Below is a small trained network, with its code and all its weights. Each question gives an input and a target symbol and asks what happens when units are switched off, that is, made to give their printed mean instead of their output.

import numpy as np


def w(rows, s, z=0):
    codes = np.array(rows[::2]) - 128.0
    scale = np.full(codes.shape[1], s)
    scale[-1] = z or s
    return codes * scale


def f(y):
    return y / 2 * (1 + np.tanh(0.7978845608 * (y + 0.044715 * y**3)))


def softmax(a):
    e = np.exp(a - a.max(-1, keepdims=True))
    return e / e.sum(-1, keepdims=True)


def log_softmax(a):
    a = a - a.max(-1, keepdims=True)
    return a - np.log(np.exp(a).sum(-1, keepdims=True))


def net(x, mask):
    ids = ['ΘΛΞΣΩβδημπτ'.index(c) for c in x.split()]
    T = len(ids)
    res = E[ids] + P[:T]
    u = 0
    for l in range(2):
        r = res
        for j in range(2):
            rows = slice(3 * j, 3 * j + 3)
            q, k, v = (r @ M[l][rows].T for M in (Q, K, V))
            z = softmax(np.where(np.tri(T) > 0, q @ k.T / 3**0.5, -1e9)) @ v
            o = O[l][rows]
            res = res + np.where(mask[u + j], z, o[:, -1]) @ o[:, :-1]
        u += 2
        y = f(res @ A[l][:, :-1].T + A[l][:, -1])
        res = res + np.where(mask[u : u + 16], y, B[l][:, -1]) @ B[l][:, :-1]
        u += 16
    return log_softmax(res[-1] @ U[:, :-1].T + U[:, -1])


Q, K, V, O, A, B = {}, {}, {}, {}, {}, {}
E = w([
[123,157,118],'Θ',
[161,152,132],'Λ',
[156,133,120],'Ξ',
[163,68,97],'Σ',
[134,195,129],'Ω',
[110,144,101],'β',
[135,248,175],'δ',
[100,110,98],'η',
[166,227,175],'μ',
[126,70,93],'π',
[136,117,108],'τ',
],0.016)
P = w([
[130,126,86],'0',
[192,149,198],'1',
[61,126,159],'2',
[148,142,56],'3',
[210,112,216],'4',
[50,122,170],'5',
[156,157,36],'6',
[252,88,223],'7',
[43,120,177],'8',
[150,157,44],'9',
],0.014)
Q[0] = w([
[199,100,113],'L0H1',
[248,137,163],'L0H1',
[8,131,119],'L0H1',
[136,150,207],'L0H2',
[157,142,222],'L0H2',
[176,75,76],'L0H2',
],0.013)
K[0] = w([
[170,115,56],'L0H1',
[160,202,29],'L0H1',
[77,79,244],'L0H1',
[96,90,251],'L0H2',
[121,62,235],'L0H2',
[248,106,67],'L0H2',
],0.012)
V[0] = w([
[255,68,26],'L0H1',
[190,112,40],'L0H1',
[185,199,74],'L0H1',
[120,161,61],'L0H2',
[192,156,151],'L0H2',
[212,158,46],'L0H2',
],0.0083)
O[0] = w([
[25,136,153,245],'L0H1',
[52,119,160,224],'L0H1',
[108,132,185,252],'L0H1',
[88,110,76,135],'L0H2',
[106,109,162,207],'L0H2',
[2,109,117,221],'L0H2',
],0.011,0.0044)
A[0] = w([
[100,51,50,74],'L0N1',
[104,56,98,135],'L0N2',
[84,148,136,212],'L0N3',
[119,131,189,1],'L0N4',
[163,120,93,95],'L0N5',
[132,43,165,142],'L0N6',
[88,152,161,28],'L0N7',
[97,138,72,227],'L0N8',
[85,93,141,108],'L0N9',
[114,17,70,66],'L0N10',
[106,132,9,245],'L0N11',
[111,187,87,184],'L0N12',
[89,155,98,232],'L0N13',
[113,14,66,66],'L0N14',
[113,173,95,159],'L0N15',
[177,108,97,214],'L0N16',
],0.013,0.0039)
B[0] = w([
[118,134,52,195],'L0N1',
[84,134,87,178],'L0N2',
[129,81,135,254],'L0N3',
[136,111,86,184],'L0N4',
[79,85,74,129],'L0N5',
[152,204,127,173],'L0N6',
[94,97,113,210],'L0N7',
[169,55,149,213],'L0N8',
[79,123,150,223],'L0N9',
[108,175,29,165],'L0N10',
[179,49,117,228],'L0N11',
[186,135,147,179],'L0N12',
[154,92,151,224],'L0N13',
[105,173,10,169],'L0N14',
[192,128,139,164],'L0N15',
[61,98,138,146],'L0N16',
],0.011,0.0093)
Q[1] = w([
[120,59,192],'L1H1',
[254,145,128],'L1H1',
[95,167,81],'L1H1',
[11,151,177],'L1H2',
[243,77,134],'L1H2',
[81,174,107],'L1H2',
],0.0083)
K[1] = w([
[139,82,175],'L1H1',
[157,239,149],'L1H1',
[116,138,72],'L1H1',
[143,2,139],'L1H2',
[143,232,150],'L1H2',
[91,75,94],'L1H2',
],0.0099)
V[1] = w([
[117,210,142],'L1H1',
[100,151,59],'L1H1',
[137,140,237],'L1H1',
[221,57,220],'L1H2',
[52,125,244],'L1H2',
[64,253,118],'L1H2',
],0.0053)
O[1] = w([
[108,163,152,8],'L1H1',
[118,188,40,154],'L1H1',
[108,95,222,37],'L1H1',
[171,2,140,134],'L1H2',
[68,42,148,114],'L1H2',
[56,202,201,33],'L1H2',
],0.0057,0.011)
A[1] = w([
[125,168,90,34],'L1N1',
[121,70,143,213],'L1N2',
[126,100,197,102],'L1N3',
[88,138,152,161],'L1N4',
[89,130,88,66],'L1N5',
[150,203,162,101],'L1N6',
[124,105,208,130],'L1N7',
[112,151,101,70],'L1N8',
[70,96,135,228],'L1N9',
[96,74,123,142],'L1N10',
[255,117,139,111],'L1N11',
[145,91,151,153],'L1N12',
[155,191,156,124],'L1N13',
[163,160,115,140],'L1N14',
[137,198,165,252],'L1N15',
[153,187,158,189],'L1N16',
],0.012)
B[1] = w([
[97,102,214,161],'L1N1',
[134,202,136,254],'L1N2',
[111,30,126,170],'L1N3',
[58,162,145,137],'L1N4',
[121,116,177,175],'L1N5',
[115,50,170,137],'L1N6',
[88,67,132,180],'L1N7',
[100,112,200,151],'L1N8',
[118,235,129,223],'L1N9',
[139,156,170,223],'L1N10',
[254,135,169,168],'L1N11',
[133,132,176,191],'L1N12',
[108,23,123,139],'L1N13',
[146,79,123,144],'L1N14',
[95,115,35,166],'L1N15',
[125,99,79,150],'L1N16',
],0.0099,0.021)
U = w([
[194,179,161,124],'Θ',
[92,138,223,123],'Λ',
[135,254,127,183],'Ξ',
[61,144,122,86],'Σ',
[167,100,206,1],'Ω',
[192,138,92,109],'β',
[145,36,146,49],'δ',
[154,93,76,149],'η',
[117,83,141,246],'μ',
[88,76,85,117],'π',
[137,189,28,159],'τ',
],0.01,0.0097)

Each question gives the input, a string of symbols that net reads in full, and the target symbol t.
The units are the heads (3 rows each of Q, K, V and O) and the neurons (one row each of A and B). Each row of codes is followed by its name. A weight is (code - 128) times the scale printed after its matrix; where a second scale follows, it is the last column's (O, A, B and U).
mask holds one flag per unit, layer by layer, with each layer's heads first. A switched-off unit (its flag False) gives its mean, the last column of its rows in O or B, instead of its output. The means were averaged over made-up inputs and are rounded, as every weight is.
A unit's drop is (log p(t) with every unit on - log p(t) with that unit switched off) / (log p(t) with every unit on - log p(t) with every unit switched off).
The circuit of an input: a set's keep is (log p(t) with only the set's units on - log p(t) with every unit switched off) / (log p(t) with every unit on - log p(t) with every unit switched off). Starting from the 12 units with the biggest drops (on a tie, the unit counted first), units are removed one at a time, each time the one whose removal leaves the highest keep (on an exact tie, the one counted first), for as long as the keep stays at least 0.8.
circuit, biggest first: the units of the circuit, biggest drop first
most important unit: the unit with the biggest drop
k most important neurons: the k neurons with the biggest drops, biggest first
k most important neurons of layer l: the k neurons of layer l with the biggest drops, biggest first
which heads matter: for each layer, one digit per head in row order, 1 if its drop is at least 0.15 and else 0, layers parted by /
input τ δ Λ Λ π η Λ μ, target Λ: circuit, biggest first : [L0H1]
input Λ Ξ π Λ π, target Λ: which heads matter : 11 / 11
input μ Λ π π Θ τ η, target η: which heads matter : 11 / 10
input μ Θ Ξ Λ Λ τ τ Λ, target τ: which heads matter : 11 / 01
input Λ Θ η Λ η, target Λ: which heads matter : 10 / 11
input Ξ Θ τ Ξ Λ π μ π π, target Σ: which heads matter : 00 / 01
input μ Λ Ξ Ξ Λ π Σ Θ, target Σ: which heads matter : 11 / 01
input Ξ Ξ π Θ Θ Λ π δ Σ, target π: which heads matter : 01 / 00
input Λ τ δ, target β: which heads matter : 11 / 00
input δ Θ Λ Λ μ, target Λ: circuit, biggest first : [L0H1 L1H1]
input μ Ξ μ τ Θ β Σ τ, target Σ: 3 most important neurons : [L0N14 L0N10 L0N1]
input τ Λ π Λ δ Λ Λ Θ, target Λ: 3 most important neurons of layer 0 : [L0N14 L0N10 L0N9]
input δ η Σ δ Ξ Λ Θ Θ, target Θ: 2 most important neurons : [L0N11 L0N8]
input Λ Θ τ Ξ Σ μ, target δ: which heads matter : 11 / 10
input Θ Λ Λ τ τ Λ β Λ, target β: 2 most important neurons of layer 0 : [L0N11 L0N8]
input Ξ Λ Θ Λ Ξ, target Λ: most important unit : L0H1
input π τ Λ Λ, target Λ: which heads matter : 10 / 00
input Σ δ Θ π, target π: which heads matter : 01 / 10
input Σ Ξ π π Θ δ τ, target τ: 3 most important neurons of layer 0 : [L0N8 L0N11 L0N13]
input Ξ μ Λ Θ η Θ Ξ μ, target Ξ: 3 most important neurons of layer 0 : [L0N4 L0N7 L0N1]
input μ Ξ Ω β Ω Λ Ξ, target Ξ: 3 most important neurons of layer 0 : [L0N13 L0N8 L0N12]
input Λ Ω β Σ Λ, target Σ: 2 most important neurons of layer 0 : [L0N14 L0N10]
